Below is a small trained network, with its code and all its weights. Each question gives an input and a target symbol and asks what happens when units are switched off, that is, made to give their printed mean instead of their output.

import numpy as np


def w(rows, s, z=0):
    codes = np.array(rows[::2]) - 128.0
    scale = np.full(codes.shape[1], s)
    scale[-1] = z or s
    return codes * scale


def norm(h):
    return h / np.sqrt((h * h).mean(-1, keepdims=True) + 1e-5)


def f(y):
    return np.maximum(y, 0)


def softmax(a):
    e = np.exp(a - a.max(-1, keepdims=True))
    return e / e.sum(-1, keepdims=True)


def log_softmax(a):
    a = a - a.max(-1, keepdims=True)
    return a - np.log(np.exp(a).sum(-1, keepdims=True))


def net(x, mask):
    ids = ['ΘΩαβζημπστφ'.index(c) for c in x.split()]
    T = len(ids)
    res = E[ids] + P[:T]
    u = 0
    for l in range(3):
        q, k, v = (norm(res) @ M[l].T for M in (Q, K, V))
        z = softmax(np.where(np.tri(T) > 0, q @ k.T / 3**0.5, -1e9)) @ v
        res = res + np.where(mask[u], z, O[l][:, -1]) @ O[l][:, :-1]
        u += 1
        y = f(norm(res) @ A[l][:, :-1].T + A[l][:, -1])
        res = res + np.where(mask[u : u + 8], y, B[l][:, -1]) @ B[l][:, :-1]
        u += 8
    return log_softmax(norm(res)[-1] @ U[:, :-1].T + U[:, -1])


Q, K, V, O, A, B = {}, {}, {}, {}, {}, {}
E = w([
[110,145,150,54,132],'Θ',
[186,111,156,181,115],'Ω',
[93,138,141,40,138],'α',
[199,92,165,175,148],'β',
[93,117,149,55,128],'ζ',
[145,202,166,95,122],'η',
[165,251,105,113,161],'μ',
[178,43,194,142,161],'π',
[174,147,47,183,103],'σ',
[221,158,114,90,200],'τ',
[233,114,47,108,171],'φ',
],0.015)
P = w([
[24,61,140,165,254],'0',
[62,85,142,183,219],'1',
[77,113,130,149,182],'2',
[108,153,121,113,147],'3',
[143,178,127,85,108],'4',
[150,157,149,61,111],'5',
],0.007)
Q[0] = w([
[80,73,86,160,90],'0.h1',
[38,104,76,254,71],'0.h1',
[210,133,90,89,127],'0.h1',
],0.0074)
K[0] = w([
[61,180,214,209,159],'0.h1',
[2,138,133,181,229],'0.h1',
[199,182,166,67,47],'0.h1',
],0.0053)
V[0] = w([
[147,113,254,84,90],'0.h1',
[169,97,157,125,148],'0.h1',
[149,247,117,161,59],'0.h1',
],0.007)
O[0] = w([
[95,95,103,2,107,126],'0.h1',
[179,193,117,45,52,199],'0.h1',
[40,185,79,205,178,2],'0.h1',
],0.0066,0.0038)
A[0] = w([
[117,106,95,190,158,100],'0.n1',
[72,187,157,131,139,158],'0.n2',
[77,237,241,125,138,126],'0.n3',
[23,147,79,227,178,251],'0.n4',
[171,96,167,130,69,59],'0.n5',
[119,94,56,177,3,218],'0.n6',
[189,153,161,148,53,218],'0.n7',
[95,108,138,125,140,96],'0.n8',
],0.007,0.0018)
B[0] = w([
[254,105,115,138,100,149],'0.n1',
[123,40,211,217,167,177],'0.n2',
[133,111,101,79,56,231],'0.n3',
[141,115,156,69,99,166],'0.n4',
[216,206,67,92,145,207],'0.n5',
[205,184,219,125,106,153],'0.n6',
[82,58,121,79,150,255],'0.n7',
[141,189,108,102,132,138],'0.n8',
],0.0056,0.0038)
Q[1] = w([
[208,80,234,12,127],'1.h1',
[90,24,4,174,37],'1.h1',
[229,233,196,66,78],'1.h1',
],0.0047)
K[1] = w([
[109,210,90,152,88],'1.h1',
[97,139,253,112,198],'1.h1',
[185,212,40,24,163],'1.h1',
],0.0074)
V[1] = w([
[151,120,106,137,11],'1.h1',
[143,74,14,142,212],'1.h1',
[87,104,255,192,115],'1.h1',
],0.0082)
O[1] = w([
[235,108,218,174,113,48],'1.h1',
[112,1,70,133,33,136],'1.h1',
[203,223,214,42,120,1],'1.h1',
],0.0074,0.0029)
A[1] = w([
[135,103,158,110,100,224],'1.n1',
[43,98,113,153,109,162],'1.n2',
[8,135,206,96,115,238],'1.n3',
[203,122,129,162,156,106],'1.n4',
[140,150,80,166,155,184],'1.n5',
[90,78,158,156,86,250],'1.n6',
[118,89,126,95,158,213],'1.n7',
[99,183,113,146,152,81],'1.n8',
],0.011,0.0021)
B[1] = w([
[127,192,81,186,77,219],'1.n1',
[119,19,116,233,51,155],'1.n2',
[183,151,177,233,143,250],'1.n3',
[110,169,190,117,227,243],'1.n4',
[121,75,245,168,152,190],'1.n5',
[202,135,11,230,240,169],'1.n6',
[112,253,157,219,84,253],'1.n7',
[130,78,196,130,14,154],'1.n8',
],0.0048,0.0053)
Q[2] = w([
[90,36,225,2,160],'2.h1',
[69,111,86,156,100],'2.h1',
[135,123,226,91,123],'2.h1',
],0.0059)
K[2] = w([
[147,74,254,126,76],'2.h1',
[172,105,126,134,127],'2.h1',
[221,112,69,79,98],'2.h1',
],0.0062)
V[2] = w([
[142,136,159,130,172],'2.h1',
[82,122,173,129,2],'2.h1',
[104,29,144,113,229],'2.h1',
],0.0076)
O[2] = w([
[153,82,44,156,38,229],'2.h1',
[116,2,215,95,76,1],'2.h1',
[121,172,77,68,100,163],'2.h1',
],0.0085,0.0039)
A[2] = w([
[96,160,149,97,94,5],'2.n1',
[96,112,89,142,73,161],'2.n2',
[89,144,106,135,154,205],'2.n3',
[134,188,155,136,86,16],'2.n4',
[138,143,73,111,223,173],'2.n5',
[112,169,166,115,45,77],'2.n6',
[149,122,144,2,119,177],'2.n7',
[204,134,98,193,95,173],'2.n8',
],0.0099,0.003)
B[2] = w([
[121,144,114,138,209,142],'2.n1',
[190,140,107,84,58,149],'2.n2',
[106,140,200,189,17,156],'2.n3',
[114,83,88,147,133,164],'2.n4',
[43,138,166,141,2,207],'2.n5',
[71,92,117,62,145,168],'2.n6',
[232,94,142,148,120,159],'2.n7',
[43,76,120,55,220,254],'2.n8',
],0.007,0.009)
U = w([
[94,91,186,93,172,88],'Θ',
[126,167,87,103,186,3],'Ω',
[121,92,166,85,111,101],'α',
[161,180,37,4,161,91],'β',
[149,56,160,50,140,165],'ζ',
[146,235,199,139,155,185],'η',
[60,74,203,192,111,68],'μ',
[241,126,109,68,88,255],'π',
[155,128,134,227,255,65],'σ',
[165,209,75,163,56,169],'τ',
[155,42,45,176,114,180],'φ',
],0.0097,0.0036)

Each question gives the input, a string of symbols that net reads in full, and the target symbol t.
The units are the heads (3 rows each of Q, K, V and O) and the neurons (one row each of A and B). Each row of codes is followed by its name. A weight is (code - 128) times the scale printed after its matrix; where a second scale follows, it is the last column's (O, A, B and U).
mask holds one flag per unit, layer by layer, with each layer's heads first. A switched-off unit (its flag False) gives its mean, the last column of its rows in O or B, instead of its output. The means were averaged over made-up inputs and are rounded, as every weight is.
A unit's drop is (log p(t) with every unit on - log p(t) with that unit switched off) / (log p(t) with every unit on - log p(t) with every unit switched off).
The circuit of an input: a set's keep is (log p(t) with only the set's units on - log p(t) with every unit switched off) / (log p(t) with every unit on - log p(t) with every unit switched off). Starting from the 12 units with the biggest drops (on a tie, the unit counted first), units are removed one at a time, each time the one whose removal leaves the highest keep (on an exact tie, the one counted first), for as long as the keep stays at least 0.8.
circuit, biggest first: the units of the circuit, biggest drop first
unit that matters most: the unit with the biggest drop
top k neurons: the k neurons with the biggest drops, biggest first
k most important neurons of layer l: the k neurons of layer l with the biggest drops, biggest first
input Θ Ω η Ω, target η: circuit, biggest first	(1.h1)
input Θ β φ α, target φ: circuit, biggest first	(1.h1; 1.n2)
input η ζ β, target η: top 2 neurons	(0.n3; 1.n4)
input Ω β β τ β, target τ: 2 most important neurons of layer 2	(2.n5; 2.n3)
input β β σ β β, target β: 2 most important neurons of layer 1	(1.n3; 1.n4)
input Θ τ β ζ μ η, target μ: top 3 neurons	(1.n8; 1.n3; 0.n2)
input β β Θ, target β: top 2 neurons	(1.n4; 1.n3)
input ζ β φ ζ, target φ: circuit, biggest first	(1.h1; 1.n6)
input π ζ Θ, target π: circuit, biggest first	(0.h1; 2.n7)
input π η φ Θ σ ζ, target σ: top 2 neurons	(0.n6; 1.n6)
input φ φ α ζ μ β, target μ: top 2 neurons	(2.n5; 0.n7)
input ζ α σ Ω, target σ: top 3 neurons	(0.n6; 1.n4; 2.n6)
input β π η β π, target π: top 2 neurons	(2.n7; 1.n3)
input φ β Θ η Θ Ω, target η: circuit, biggest first	(1.h1; 0.h1)
input Ω Θ ζ μ ζ, target μ: unit that matters most	2.h1
input Θ η ζ, target η: top 3 neurons	(2.n8; 1.n3; 0.n7)
input β η β, target η: top 2 neurons	(1.n4; 2.n5)
input τ μ β σ Θ, target σ: top 2 neurons	(0.n2; 1.n3)
input π β σ β μ β, target μ: top 2 neurons	(2.n5; 1.n4)
input φ τ μ φ Ω, target φ: circuit, biggest first	(1.h1)
input Θ η Θ ζ σ μ, target σ: 3 most important neurons of layer 0	(0.n6; 0.n2; 0.n7)
input η Ω β η Θ, target η: 2 most important neurons of layer 1	(1.n3; 1.n2)
